Below are the code and all the weights of a small trained network. Each question names an input and a target symbol and asks about switching units off, where a switched-off unit gives its printed mean instead of its output.

import numpy as np


def w(rows, s, z=0):
    codes = np.array(rows[::2]) - 128.0
    scale = np.full(codes.shape[1], s)
    scale[-1] = z or s
    return codes * scale


def f(y):
    return y / 2 * (1 + np.tanh(0.7978845608 * (y + 0.044715 * y**3)))


def softmax(a):
    e = np.exp(a - a.max(-1, keepdims=True))
    return e / e.sum(-1, keepdims=True)


def log_softmax(a):
    a = a - a.max(-1, keepdims=True)
    return a - np.log(np.exp(a).sum(-1, keepdims=True))


def net(x, mask):
    ids = ['αεζθλσψ'.index(c) for c in x.split()]
    T = len(ids)
    res = E[ids] + P[:T]
    u = 0
    for l in range(2):
        q, k, v = (res @ M[l].T for M in (Q, K, V))
        z = softmax(np.where(np.tri(T) > 0, q @ k.T / 2**0.5, -1e9)) @ v
        res = res + np.where(mask[u], z, O[l][:, -1]) @ O[l][:, :-1]
        u += 1
        y = f(res @ A[l][:, :-1].T + A[l][:, -1])
        res = res + np.where(mask[u : u + 12], y, B[l][:, -1]) @ B[l][:, :-1]
        u += 12
    return log_softmax(res[-1] @ U[:, :-1].T + U[:, -1])


Q, K, V, O, A, B = {}, {}, {}, {}, {}, {}
E = w([
[81,174,82],'α',
[210,152,214],'ε',
[79,177,2],'ζ',
[189,141,157],'θ',
[93,103,188],'λ',
[211,148,141],'σ',
[9,125,237],'ψ',
],0.013)
P = w([
[124,73,192],'0',
[255,205,113],'1',
[167,80,88],'2',
[185,210,117],'3',
[142,67,64],'4',
[133,217,120],'5',
[144,58,50],'6',
[123,227,118],'7',
[140,51,45],'8',
[97,225,111],'9',
],0.009)
Q[0] = w([
[247,131,56],'L0H1',
[177,80,102],'L0H1',
],0.013)
K[0] = w([
[195,72,252],'L0H1',
[33,71,210],'L0H1',
],0.013)
V[0] = w([
[182,55,3],'L0H1',
[104,186,25],'L0H1',
],0.0062)
O[0] = w([
[255,100,103,5],'L0H1',
[119,164,106,9],'L0H1',
],0.013,0.0027)
A[0] = w([
[113,128,152,57],'L0N1',
[152,220,180,149],'L0N2',
[131,137,182,135],'L0N3',
[152,178,166,185],'L0N4',
[101,75,139,66],'L0N5',
[117,58,43,252],'L0N6',
[70,193,128,79],'L0N7',
[255,53,136,197],'L0N8',
[106,44,146,162],'L0N9',
[118,120,142,110],'L0N10',
[141,65,175,110],'L0N11',
[69,129,158,148],'L0N12',
],0.013,0.0033)
B[0] = w([
[138,162,71,133],'L0N1',
[166,86,183,254],'L0N2',
[85,108,80,191],'L0N3',
[97,141,195,214],'L0N4',
[66,117,68,138],'L0N5',
[121,181,125,182],'L0N6',
[254,160,83,205],'L0N7',
[31,158,115,200],'L0N8',
[33,90,86,171],'L0N9',
[99,146,44,133],'L0N10',
[105,63,121,164],'L0N11',
[170,69,110,204],'L0N12',
],0.007,0.0061)
Q[1] = w([
[254,169,211],'L1H1',
[48,42,96],'L1H1',
],0.0084)
K[1] = w([
[107,224,114],'L1H1',
[59,6,188],'L1H1',
],0.011)
V[1] = w([
[163,228,185],'L1H1',
[150,85,255],'L1H1',
],0.0081)
O[1] = w([
[137,146,225,2],'L1H1',
[228,2,166,100],'L1H1',
],0.0089,0.0045)
A[1] = w([
[202,65,129,145],'L1N1',
[102,175,205,140],'L1N2',
[129,117,95,153],'L1N3',
[84,131,167,130],'L1N4',
[7,180,162,117],'L1N5',
[171,214,93,120],'L1N6',
[53,103,95,254],'L1N7',
[163,230,159,236],'L1N8',
[198,172,161,163],'L1N9',
[81,160,131,104],'L1N10',
[92,140,206,127],'L1N11',
[163,232,96,97],'L1N12',
],0.012,0.0058)
B[1] = w([
[166,152,151,185],'L1N1',
[78,102,79,210],'L1N2',
[91,117,152,157],'L1N3',
[168,161,92,150],'L1N4',
[253,163,57,223],'L1N5',
[85,112,163,192],'L1N6',
[155,189,198,230],'L1N7',
[113,78,49,248],'L1N8',
[9,136,76,187],'L1N9',
[226,141,128,167],'L1N10',
[113,193,122,183],'L1N11',
[144,113,186,208],'L1N12',
],0.0069,0.014)
U = w([
[44,87,44,153],'α',
[147,184,182,192],'ε',
[197,184,75,7],'ζ',
[166,131,118,143],'θ',
[241,2,29,62],'λ',
[148,110,103,89],'σ',
[199,128,117,252],'ψ',
],0.0078,0.0015)

Each question gives the input, a string of symbols that net reads in full, and the target symbol t.
The units are the heads (2 rows each of Q, K, V and O) and the neurons (one row each of A and B). Each row of codes is followed by its name. A weight is (code - 128) times the scale printed after its matrix; where a second scale follows, it is the last column's (O, A, B and U).
mask holds one flag per unit, layer by layer, with each layer's heads first. A switched-off unit (its flag False) gives its mean, the last column of its rows in O or B, instead of its output. The means were averaged over made-up inputs and are rounded, as every weight is.
A unit's drop is (log p(t) with every unit on - log p(t) with that unit switched off) / (log p(t) with every unit on - log p(t) with every unit switched off).
The circuit of an input: a set's keep is (log p(t) with only the set's units on - log p(t) with every unit switched off) / (log p(t) with every unit on - log p(t) with every unit switched off). Starting from the 12 units with the biggest drops (on a tie, the unit counted first), units are removed one at a time, each time the one whose removal leaves the highest keep (on an exact tie, the one counted first), for as long as the keep stays at least 0.8.
circuit, biggest first: the units of the circuit, biggest drop first
unit that matters most: the unit with the biggest drop
top k neurons: the k neurons with the biggest drops, biggest first
k most important neurons of layer l: the k neurons of layer l with the biggest drops, biggest first
drop when u is switched off: that unit's drop, to one decimal
input ψ ζ α α ε, target ζ: top neuron => L0N5
input ζ λ ε, target ε: circuit, biggest first => L1N8, L1N5
input ψ σ θ ζ α ε ε ζ θ, target ζ: top 2 neurons => L1N7, L0N5
input ε ε ψ, target λ: top 2 neurons => L0N7, L0N12
input ε λ α ψ ψ, target λ: circuit, biggest first => L1H1, L0H1
input ε ε ζ λ, target ζ: top 2 neurons => L0N6, L0N7
input ε θ λ ε ε ψ ζ λ λ ζ, target ζ: top 2 neurons => L0N7, L1N5
input σ α σ λ, target α: 3 most important neurons of layer 0 => L0N12, L0N9, L0N11
input ζ ζ ε, target ε: top 2 neurons => L0N8, L1N8
input α θ ψ ε, target α: circuit, biggest first => L1N9, L1N7, L1N5
input ψ ε σ, target ζ: 2 most important neurons of layer 0 => L0N5, L0N9
input ψ λ θ, target ζ: top 2 neurons => L0N5, L1N7
input λ ε ψ λ, target λ: top 3 neurons => L0N8, L1N7, L0N12
input ψ λ α ε λ ψ θ ε ψ, target ζ: top 2 neurons => L0N7, L0N5
input ε α ζ ψ ψ θ ζ, target λ: 3 most important neurons of layer 1 => L1N9, L1N11, L1N6
input ψ α ψ ζ ζ ε σ ε ψ ψ, target ζ: unit that matters most => L1H1
input ε θ σ σ α, target λ: top 2 neurons => L0N7, L0N4
input ε ζ λ ε λ, target λ: 2 most important neurons of layer 0 => L0N4, L0N11
input ε ζ ψ λ ψ α θ θ ε σ, target α: drop when L1N7 is switched off => 0.3
input ψ ε ψ ε ε, target ζ: most important neuron of layer 1 => L1N7
input ζ α ζ, target ζ: drop when L1N5 is switched off => 0.3
input σ α ψ λ, target α: drop when L0N12 is switched off => 0.2
